What each symbol does to the units:
s788: ra>s706, ri>s487, vo>s569, bo>s632, gu>s311, sa>s165
s156: ra>s407, ri>s325, vo>s165, bo>s487, gu>s873, sa>s126
s975: ra>s920, ri>s275, vo>s58, bo>s382, gu>s83, sa>s793
s9: ra>s713, ri>s151, vo>s788, bo>s873, gu>s325, sa>s156
s318: ra>s618, ri>s867, vo>s15, bo>s594, gu>s995, sa>s676
s126: ra>s643, ri>s873, vo>s737, bo>s311, gu>s487, sa>s788
s591: ra>s467, ri>s518, vo>s197, bo>s692, gu>s281, sa>s288
s116: ra>s83, ri>s204, vo>s972, bo>s975, gu>s583, sa>s920
s850: ra>s197, ri>s440, vo>s116, bo>s191, gu>s759, sa>s694
s382: ra>s793, ri>s116, vo>s82, bo>s525, gu>s920, sa>s18
s166: ra>s549, ri>s676, vo>s9, bo>s15, gu>s381, sa>s858
s833: ra>s570, ri>s539, vo>s252, bo>s663, gu>s82, sa>s499
s28: ra>s518, ri>s482, vo>s440, bo>s754, gu>s868, sa>s664
s487: ra>s126, ri>s713, vo>s845, bo>s643, gu>s407, sa>s311
s108: ra>s995, ri>s786, vo>s166, bo>s318, gu>s818, sa>s618
s549: ra>s15, ri>s133, vo>s713, bo>s858, gu>s166, sa>s500
s440: ra>s205, ri>s591, vo>s204, bo>s95, gu>s288, sa>s759
s165: ra>s514, ri>s311, vo>s338, bo>s845, gu>s632, sa>s737
s822: ra>s332, ri>s2, vo>s467, bo>s868, gu>s482, sa>s28
s275: ra>s583, ri>s694, vo>s18, bo>s116, gu>s451, sa>s83
s381: ra>s166, ri>s594, vo>s325, bo>s549, gu>s723, sa>s15
s867: ra>s818, ri>s960, vo>s723, bo>s108, gu>s650, sa>s995
s784: ra>s947, ri>s570, vo>s744, bo>s306, gu>s43, sa>s989
s947: ra>s306, ri>s663, vo>s628, bo>s989, gu>s784, sa>s252
s632: ra>s165, ri>s643, vo>s856, bo>s514, gu>s706, sa>s845
s818: ra>s108, ri>s528, vo>s381, bo>s995, gu>s867, sa>s318
s407: ra>s487, ri>s9, vo>s514, bo>s126, gu>s156, sa>s643
s58: ra>s953, ri>s18, vo>s947, bo>s82, gu>s539, sa>s833
s570: ra>s663, ri>s58, vo>s614, bo>s499, gu>s833, sa>s43
s972: ra>s539, ri>s793, vo>s43, bo>s58, gu>s489, sa>s953
s739: ra>s625, ri>s306, vo>s528, bo>s509, gu>s614, sa>s744
s726: ra>s741, ri>s338, vo>s664, bo>s482, gu>s2, sa>s822
s737: ra>s772, ri>s632, vo>s2, bo>s527, gu>s845, sa>s569
s514: ra>s845, ri>s788, vo>s900, bo>s737, gu>s165, sa>s772
s625: ra>s509, ri>s989, vo>s786, bo>s744, gu>s739, sa>s628
s920: ra>s382, ri>s583, vo>s953, bo>s793, gu>s975, sa>s525
s374: ra>s325, ri>s858, vo>s643, bo>s9, gu>s798, sa>s713
s989: ra>s252, ri>s43, vo>s804, bo>s614, gu>s306, sa>s739
s723: ra>s381, ri>s618, vo>s374, bo>s166, gu>s133, sa>s549
s151: ra>s798, ri>s549, vo>s487, bo>s374, gu>s500, sa>s325
s539: ra>s58, ri>s525, vo>s784, bo>s953, gu>s972, sa>s82
s26: ra>s2, ri>s560, vo>s518, bo>s726, gu>s900, sa>s741
s614: ra>s739, ri>s947, vo>s960, bo>s625, gu>s252, sa>s509
s664: ra>s281, ri>s868, vo>s759, bo>s591, gu>s754, sa>s467
s528: ra>s786, ri>s863, vo>s594, bo>s650, gu>s960, sa>s867
s713: ra>s873, ri>s798, vo>s706, bo>s156, gu>s9, sa>s407
s744: ra>s628, ri>s614, vo>s867, bo>s863, gu>s509, sa>s804
s741: ra>s482, ri>s900, vo>s281, bo>s822, gu>s726, sa>s332
s960: ra>s528, ri>s628, vo>s618, bo>s786, gu>s762, sa>s650
s489: ra>s972, ri>s382, vo>s499, bo>s539, gu>s18, sa>s58
s15: ra>s858, ri>s723, vo>s873, bo>s500, gu>s549, sa>s151
s772: ra>s527, ri>s165, vo>s726, bo>s569, gu>s737, sa>s560
s759: ra>s850, ri>s288, vo>s583, bo>s197, gu>s95, sa>s191
s754: ra>s664, ri>s332, vo>s95, bo>s281, gu>s518, sa>s591
s560: ra>s856, ri>s737, vo>s822, bo>s338, gu>s569, sa>s900
s482: ra>s822, ri>s26, vo>s591, bo>s332, gu>s741, sa>s868
s858: ra>s500, ri>s381, vo>s156, bo>s151, gu>s15, sa>s798
s583: ra>s116, ri>s258, vo>s489, bo>s83, gu>s275, sa>s975
s43: ra>s784, ri>s833, vo>s509, bo>s947, gu>s499, sa>s306
s82: ra>s833, ri>s972, vo>s989, bo>s570, gu>s953, sa>s663
s706: ra>s632, ri>s126, vo>s560, bo>s165, gu>s788, sa>s514
s306: ra>s989, ri>s499, vo>s863, bo>s252, gu>s947, sa>s614
s692: ra>s288, ri>s664, vo>s694, bo>s440, gu>s467, sa>s205
s332: ra>s868, ri>s726, vo>s692, bo>s28, gu>s822, sa>s518
s995: ra>s318, ri>s650, vo>s549, bo>s618, gu>s108, sa>s594
s845: ra>s737, ri>s706, vo>s26, bo>s772, gu>s514, sa>s527
s18: ra>s489, ri>s920, vo>s663, bo>s972, gu>s525, sa>s539
s204: ra>s451, ri>s197, vo>s793, bo>s275, gu>s258, sa>s583
s197: ra>s191, ri>s205, vo>s83, bo>s694, gu>s850, sa>s258
s527: ra>s569, ri>s514, vo>s741, bo>s560, gu>s772, sa>s856
s252: ra>s614, ri>s784, vo>s762, bo>s739, gu>s989, sa>s625
s863: ra>s804, ri>s625, vo>s108, bo>s762, gu>s628, sa>s960
s281: ra>s591, ri>s28, vo>s850, bo>s467, gu>s664, sa>s692
s467: ra>s692, ri>s754, vo>s191, bo>s288, gu>s591, sa>s440
s525: ra>s18, ri>s975, vo>s570, bo>s489, gu>s793, sa>s972
s804: ra>s762, ri>s509, vo>s995, bo>s960, gu>s863, sa>s528
s900: ra>s26, ri>s569, vo>s28, bo>s2, gu>s338, sa>s726
s953: ra>s82, ri>s489, vo>s306, bo>s833, gu>s58, sa>s570
s311: ra>s788, ri>s407, vo>s527, bo>s706, gu>s643, sa>s632
s650: ra>s867, ri>s762, vo>s133, bo>s818, gu>s786, sa>s108
s594: ra>s676, ri>s108, vo>s500, bo>s133, gu>s618, sa>s723
s95: ra>s759, ri>s692, vo>s275, bo>s850, gu>s205, sa>s197
s133: ra>s723, ri>s318, vo>s798, bo>s381, gu>s676, sa>s166
s205: ra>s95, ri>s467, vo>s451, bo>s759, gu>s440, sa>s850
s628: ra>s863, ri>s739, vo>s818, bo>s804, gu>s744, sa>s762
s762: ra>s960, ri>s744, vo>s318, bo>s528, gu>s804, sa>s786
s798: ra>s374, ri>s15, vo>s126, bo>s325, gu>s151, sa>s9
s569: ra>s560, ri>s845, vo>s482, bo>s856, gu>s527, sa>s338
s694: ra>s258, ri>s759, vo>s920, bo>s204, gu>s191, sa>s451
s338: ra>s900, ri>s527, vo>s868, bo>s26, gu>s856, sa>s2
s2: ra>s726, ri>s856, vo>s754, bo>s741, gu>s26, sa>s482
s786: ra>s650, ri>s804, vo>s676, bo>s867, gu>s528, sa>s818
s191: ra>s694, ri>s95, vo>s975, bo>s258, gu>s197, sa>s204
s509: ra>s744, ri>s252, vo>s650, bo>s628, gu>s625, sa>s863
s325: ra>s9, ri>s500, vo>s311, bo>s713, gu>s374, sa>s873
s643: ra>s311, ri>s156, vo>s772, bo>s788, gu>s126, sa>s706
s451: ra>s275, ri>s191, vo>s525, bo>s583, gu>s204, sa>s116
s793: ra>s525, ri>s83, vo>s833, bo>s18, gu>s382, sa>s489
s868: ra>s28, ri>s741, vo>s288, bo>s518, gu>s332, sa>s754
s676: ra>s133, ri>s995, vo>s151, bo>s723, gu>s594, sa>s381
s288: ra>s440, ri>s281, vo>s258, bo>s205, gu>s692, sa>s95
s258: ra>s204, ri>s850, vo>s382, bo>s451, gu>s694, sa>s275
s873: ra>s156, ri>s374, vo>s632, bo>s407, gu>s713, sa>s487
s500: ra>s151, ri>s166, vo>s407, bo>s798, gu>s858, sa>s374
s499: ra>s43, ri>s82, vo>s625, bo>s784, gu>s663, sa>s947
s856: ra>s338, ri>s772, vo>s332, bo>s900, gu>s560, sa>s26
s83: ra>s975, ri>s451, vo>s539, bo>s920, gu>s116, sa>s382
s663: ra>s499, ri>s953, vo>s739, bo>s43, gu>s570, sa>s784
s518: ra>s754, ri>s822, vo>s205, bo>s664, gu>s28, sa>s281
s618: ra>s594, ri>s818, vo>s858, bo>s676, gu>s318, sa>s133

In the rows, zero is written as 148.

The rows follow the links: the fewer symbols apart two units are, the more alike their rows tend to be.

Each row is also shifted at random along 9 hidden directions that mean nothing.

Known rows, each with its unit:
131;139;166;114;147;170;176;189;125;159;125;169;134;133;154;168;139;136;140;132;108;157;137;175;118;131;144;162;180;154;146;180;135;151;112;146;146;139;147 -> s133
175;158;160;168;130;135;141;160;136;133;141;142;231;162;151;139;166;174;168;180;169;135;137;170;194;113;136;161;139;127;147;139;110;143;181;140;154;128;147 -> s82
114;142;132;125;153;143;176;158;145;175;148;151;151;141;144;141;128;153;142;181;143;196;174;151;169;176;152;142;148;130;125;126;126;149;167;121;169;165;150 -> s407
189;137;156;147;142;126;169;149;150;153;178;130;162;106;185;138;145;179;129;139;139;145;144;162;162;174;146;136;162;162;133;161;146;162;153;140;153;138;157 -> s166
136;163;133;106;149;152;154;167;136;144;142;182;124;160;151;153;177;121;162;115;137;137;142;164;164;142;148;158;151;104;158;165;144;145;119;69;111;140;176 -> s739
124;171;172;137;141;173;145;171;113;140;108;172;152;196;137;145;163;116;156;171;135;151;137;168;149;116;141;178;161;118;164;173;124;136;123;113;136;135;184 -> s306
140;130;98;142;152;162;153;161;140;169;151;167;82;133;140;169;135;148;158;135;175;159;184;140;109;153;156;135;148;122;137;138;157;151;167;152;134;142;111 -> s156
119;124;186;139;160;122;165;145;169;158;151;129;180;113;168;135;140;184;137;156;123;154;137;164;168;170;150;131;177;190;144;172;150;157;127;166;155;152;151 -> s995
155;176;183;145;140;150;152;143;172;122;142;149;157;134;159;132;159;137;146;147;121;178;140;133;144;180;140;155;142;162;141;167;138;153;165;139;187;174;172 -> s204
105;151;160;171;165;127;136;123;152;140;135;122;142;178;151;143;163;142;161;193;189;135;171;155;195;126;168;119;151;147;178;142;138;142;154;121;130;141;151 -> s58
155;138;136;152;150;114;170;126;142;158;204;121;151;140;185;145;137;156;129;124;122;150;197;143;204;141;173;98;141;176;149;114;179;169;156;126;140;166;139 -> s560
128;183;166;145;166;169;164;120;150;130;122;173;136;164;135;143;155;101;159;164;120;183;152;133;68;132;144;162;159;160;159;167;171;136;141;184;189;190;118 -> s451
189;141;155;130;159;157;149;153;121;161;128;150;166;192;133;159;147;132;141;148;137;126;153;176;166;92;162;158;172;150;161;146;160;139;87;145;109;125;162 -> s594
133;159;164;135;148;173;126;157;178;129;114;155;126;151;132;164;176;130;155;113;160;127;130;144;140;149;147;170;145;152;158;167;147;142;118;143;129;131;175 -> s525
152;144;171;171;151;150;135;116;156;150;163;108;95;163;162;142;134;136;108;135;146;141;179;128;162;160;176;124;147;193;163;143;183;156;122;164;135;147;188 -> s900
159;124;136;157;150;144;158;153;173;154;186;145;97;73;174;171;126;169;141;102;130;145;126;128;85;195;139;128;153;195;142;167;176;169;165;203;173;173;100 -> s527
141;141;108;146;166;114;162;110;153;162;217;128;142;130;172;150;137;148;130;125;136;130;144;136;163;169;157;119;140;173;157;118;193;159;146;139;150;179;127 -> s338
240;139;126;139;170;148;141;124;160;165;160;138;138;162;128;158;134;133;137;142;146;136;135;135;145;156;155;147;143;170;161;123;181;140;117;165;145;168;142 -> s845
132;127;170;190;140;125;143;136;135;151;174;110;125;126;188;129;135;189;120;167;162;139;168;157;162;171;160;119;164;169;142;165;147;162;164;165;140;122;171 -> s15
136;153;159;166;143;152;131;138;148;137;162;150;149;174;146;145;149;136;154;136;134;127;122;131;145;139;145;148;138;168;179;158;173;148;134;165;143;167;148 -> s197
209;158;174;137;165;137;153;128;184;142;118;143;170;131;142;120;164;167;153;171;158;178;170;150;148;174;154;148;162;145;121;160;139;143;152;152;164;144;164 -> s960
102;140;150;142;122;197;157;183;158;152;136;171;102;125;141;178;137;133;144;97;140;163;156;127;92;146;145;164;142;166;146;166;157;159;143;187;150;146;133 -> s28
162;140;136;134;148;124;202;131;153;168;196;152;199;97;177;122;136;179;136;143;127;179;159;146;133;179;143;142;161;158;116;150;174;159;161;161;177;170;124 -> s374
176;154;129;162;115;142;140;165;116;147;194;140;243;163;154;143;137;177;128;125;126;128;140;158;199;118;135;173;120;141;119;100;142;154;170;153;151;133;163 -> s2
165;171;161;150;139;169;139;150;138;131;138;169;157;186;135;149;158;117;158;136;122;146;140;139;131;117;141;166;139;145;162;153;158;143;138;154;151;161;152 -> s694
162;145;152;95;157;152;152;188;155;159;122;164;172;138;133;163;155;148;147;138;126;142;105;178;178;163;136;178;162;133;138;154;114;143;109;105;140;139;179 -> s108
193;167;124;168;161;119;114;125;197;119;150;124;115;113;156;151;184;164;166;156;218;132;155;137;172;195;150;133;122;125;137;128;119;150;214;112;159;137;151 -> s793
167;160;170;158;150;194;148;145;153;150;100;156;121;190;110;158;138;101;156;181;162;181;159;122;102;127;151;166;143;164;174;155;152;134;136;191;168;170;137 -> s692
162;152;171;143;168;150;130;123;187;137;122;148;95;134;146;130;170;147;148;141;167;143;140;136;116;196;156;145;165;153;153;192;165;142;116;151;134;139;182 -> s628
157;129;153;161;164;121;129;136;129;160;156;121;188;181;148;141;143;172;139;175;153;110;140;177;202;118;160;138;162;155;160;132;151;143;121;148;116;122;162 -> s618
61;148;120;166;177;128;143;92;149;166;175;111;102;182;147;143;134;121;129;187;181;144;170;129;177;164;173;118;138;159;178;109;175;141;146;129;144;173;154 -> s332

From each start, follow one symbol. Which unit do you reach?
Answers are names.
88;124;107;159;192;103;153;104;142;181;197;125;138;150;151;150;115;154;145;193;148;142;129;143;153;169;152;108;153;171;171;115;179;145;156;160;164;197;97
bo: s737
131;155;139;137;153;124;172;107;160;160;195;114;165;157;169;131;146;137;116;141;141;160;191;134;224;162;176;120;133;167;152;105;173;157;140;99;145;172;180
bo: s332
124;167;169;162;153;100;159;96;148;139;199;126;247;180;170;103;152;157;144;169;110;149;147;142;221;137;154;127;135;173;159;123;177;150;149;132;163;187;160
bo: s451
147;162;149;176;140;136;162;135;134;143;165;128;153;133;168;140;129;157;131;180;142;187;192;142;139;153;151;134;143;159;122;123;132;157;211;169;199;163;132
ri: s560
137;149;169;199;134;159;102;170;132;124;110;139;103;162;149;160;160;160;167;188;201;123;137;159;131;134;139;152;150;129;165;177;103;144;185;162;140;106;156
bo: s43
182;135;135;149;107;165;145;193;155;145;181;175;200;130;147;168;149;167;168;78;130;119;98;135;160;134;124;168;118;157;152;149;157;162;153;166;137;152;125
ri: s591
121;168;167;149;142;148;156;139;153;127;153;161;172;149;156;138;162;139;154;124;118;158;163;141;133;127;149;149;146;161;145;158;168;154;148;162;159;162;139
ra: s116
168;147;166;179;173;141;139;89;140;160;145;110;125;177;146;115;133;142;112;209;175;147;151;144;125;172;163;148;170;167;161;155;171;130;121;182;153;143;182
vo: s407
112;158;231;148;144;176;130;164;165;132;82;131;87;168;151;140;161;121;131;175;156;157;127;148;166;186;153;159;168;168;181;212;110;143;103;119;138;130;240
bo: s784
162;161;119;165;159;137;158;105;133;154;183;134;180;169;145;140;135;139;134;166;151;151;168;137;140;128;154;147;137;156;143;106;178;143;162;174;170;168;124
ri: s338
177;163;122;119;200;128;152;119;162;159;118;151;158;153;115;144;157;135;164;213;172;162;127;163;139;171;144;162;162;119;143;130;128;124;146;122;173;167;135
gu: s786
101;129;135;146;139;156;163;167;138;167;155;155;122;125;154;150;129;167;140;145;150;169;166;148;125;171;147;146;154;138;125;152;145;155;160;160;150;141;144
vo: s706
128;142;140;134;180;161;134;145;157;149;102;164;73;154;127;164;160;130;166;154;172;144;168;153;102;143;162;141;171;130;156;169;153;139;124;152;125;133;135
vo: s594
155;129;158;157;156;134;154;159;156;150;145;132;85;99;181;161;144;169;144;149;163;150;168;160;133;171;156;114;171;165;145;176;133;164;167;151;146;133;135
bo: s723
161;158;127;138;157;137;130;150;165;136;147;165;133;118;149;141;171;163;166;147;170;134;107;153;127;197;130;163;149;111;133;166;130;143;166;121;153;140;156
bo: s863
136;138;159;168;131;160;143;142;166;153;156;131;167;157;140;143;136;157;136;142;162;147;150;125;166;154;152;151;129;175;154;137;162;150;147;182;149;150;158
gu: s518
49;149;189;140;158;129;151;145;173;140;142;145;128;112;172;120;155;166;142;165;132;161;112;150;144;224;138;143;169;159;147;202;133;151;143;127;166;159;192
sa: s863
133;140;177;161;178;154;146;136;160;148;95;145;110;137;136;148;142;155;160;197;164;176;171;154;85;148;154;139;181;162;143;178;139;140;155;205;169;143;119
ri: s960
